Here is a tiny trained network, its code and every weight. The questions are about switching its units off for an input and a class, where a switched-off unit gives its printed mean instead of its output.

import numpy as np


def w(rows, s, z=0):
    codes = np.array(rows[::2]) - 128.0
    scale = np.full(codes.shape[1], s)
    scale[-1] = z or s
    return codes * scale


def norm(h):
    return h / np.sqrt((h * h).mean(-1, keepdims=True) + 1e-5)


def f(y):
    return np.maximum(y, 0)


def log_softmax(a):
    a = a - a.max(-1, keepdims=True)
    return a - np.log(np.exp(a).sum(-1, keepdims=True))


def net(x, mask):
    res = np.array(x, float).reshape(1, 6) / 4 @ E
    u = 0
    for l in range(2):
        y = f(norm(res) @ A[l][:, :-1].T + A[l][:, -1])
        res = res + np.where(mask[u : u + 4], y, B[l][:, -1]) @ B[l][:, :-1]
        u += 4
    return log_softmax(norm(res)[-1] @ U[:, :-1].T + U[:, -1])


A, B = {}, {}
E = w([
[166,128,123,183,244,86],'x0',
[75,93,84,149,102,153],'x1',
[81,26,112,96,166,148],'x2',
[171,116,245,100,156,98],'x3',
[178,50,148,187,126,231],'x4',
[185,131,107,72,100,134],'x5',
],0.011)
A[0] = w([
[140,1,139,59,235,45,41],'L0N0',
[217,135,121,96,119,227,58],'L0N1',
[142,132,191,10,83,63,2],'L0N2',
[138,70,157,186,144,81,4],'L0N3',
],0.0075,0.0072)
B[0] = w([
[153,102,191,183,230,146,253],'L0N0',
[85,55,28,251,134,74,203],'L0N1',
[119,112,213,42,91,122,198],'L0N2',
[98,21,34,255,97,163,134],'L0N3',
],0.0092,0.0027)
A[1] = w([
[50,174,172,35,198,116,107],'L1N0',
[204,102,106,102,68,188,99],'L1N1',
[121,136,217,79,126,67,91],'L1N2',
[208,117,132,146,59,248,251],'L1N3',
],0.012,0.0021)
B[1] = w([
[150,9,155,191,80,157,193],'L1N0',
[107,79,167,212,132,136,191],'L1N1',
[201,186,102,106,114,123,198],'L1N2',
[19,161,109,207,125,89,254],'L1N3',
],0.016,0.0081)
U = w([
[232,82,157,150,222,108,161],'0',
[210,132,179,55,36,94,103],'1',
[10,55,112,249,58,157,253],'2',
[65,26,140,143,233,153,63],'3',
[126,191,132,164,180,145,87],'4',
[43,171,24,106,74,126,62],'5',
[133,221,179,116,125,99,31],'6',
],0.013,0.0064)

Each question gives the input, the list of numbers given to net, and the class t.
The units are the neurons (one row each of A and B). Each row of codes is followed by its name. A weight is (code - 128) times the scale printed after its matrix; where a second scale follows, it is the last column's (A, B and U).
mask holds one flag per neuron, layer by layer. A switched-off neuron (its flag False) gives its mean, the last column of its row in B, instead of its output. The means were averaged over made-up inputs and are rounded, as every weight is.
A unit's drop is (log p(t) with every unit on - log p(t) with that unit switched off) / (log p(t) with every unit on - log p(t) with every unit switched off).
The circuit of an input: a set's keep is (log p(t) with only the set's units on - log p(t) with every unit switched off) / (log p(t) with every unit on - log p(t) with every unit switched off). Starting from all 8 units, units are removed one at a time, each time the one whose removal leaves the highest keep (on an exact tie, the one counted first), for as long as the keep stays at least 0.8.
units of the circuit, in order: the units of the circuit, biggest drop first
top k neurons: the k neurons with the biggest drops, biggest first
top k neurons in layer l: the k neurons of layer l with the biggest drops, biggest first
drop when u is switched off: that unit's drop, to one decimal
input [-6,-6,-2,2,-7,-8], class 1: top 3 neurons in layer 1	[L1N2 L1N3 L1N0]
input [-8,-4,-1,-1,-8,-4], class 1: units of the circuit, in order	[L1N3 L1N2]
input [5,-8,7,-4,-3,4], class 0: units of the circuit, in order	[L1N3]
input [2,1,-2,-8,-5,-3], class 5: top 3 neurons in layer 1	[L1N1 L1N3 L1N0]
input [5,6,7,7,-5,-5], class 0: units of the circuit, in order	[L1N3 L1N2]
input [3,-3,-3,-1,-3,8], class 1: units of the circuit, in order	[L1N3 L0N0]
input [7,1,-2,-4,-4,1], class 0: top 3 neurons	[L1N3 L0N1 L1N1]
input [3,3,4,7,-6,1], class 0: top 3 neurons	[L0N0 L1N2 L1N3]
input [1,-5,5,-1,-8,8], class 1: top 3 neurons	[L1N2 L0N2 L1N1]
input [-2,-7,-6,8,5,7], class 2: top 4 neurons	[L1N3 L1N1 L0N1 L0N0]
input [0,2,-5,-6,-2,-3], class 5: top 2 neurons	[L1N0 L1N1]
input [1,0,-8,2,-3,-6], class 6: top 2 neurons in layer 0	[L0N2 L0N0]
input [-1,-3,-5,6,-2,-7], class 1: top 2 neurons in layer 1	[L1N2 L1N3]
input [5,-3,-7,-1,-8,-4], class 0: top 2 neurons in layer 1	[L1N3 L1N0]
input [0,4,0,2,-7,3], class 1: units of the circuit, in order	[L1N3]
input [-7,-2,5,4,-5,6], class 1: top 2 neurons in layer 1	[L1N2 L1N3]
input [-2,-5,5,2,-2,-3], class 0: top 2 neurons in layer 1	[L1N2 L1N3]
input [2,2,-8,5,2,-6], class 6: top 2 neurons in layer 1	[L1N0 L1N1]
input [5,0,-7,-5,0,-8], class 4: drop when L1N1 is switched off	0.3
input [-3,-8,2,3,-5,-6], class 1: drop when L1N2 is switched off	0.4
input [7,1,3,4,-4,0], class 0: drop when L1N3 is switched off	0.3
input [-1,-2,-2,-6,-2,-4], class 5: top neuron in layer 1	[L1N0]
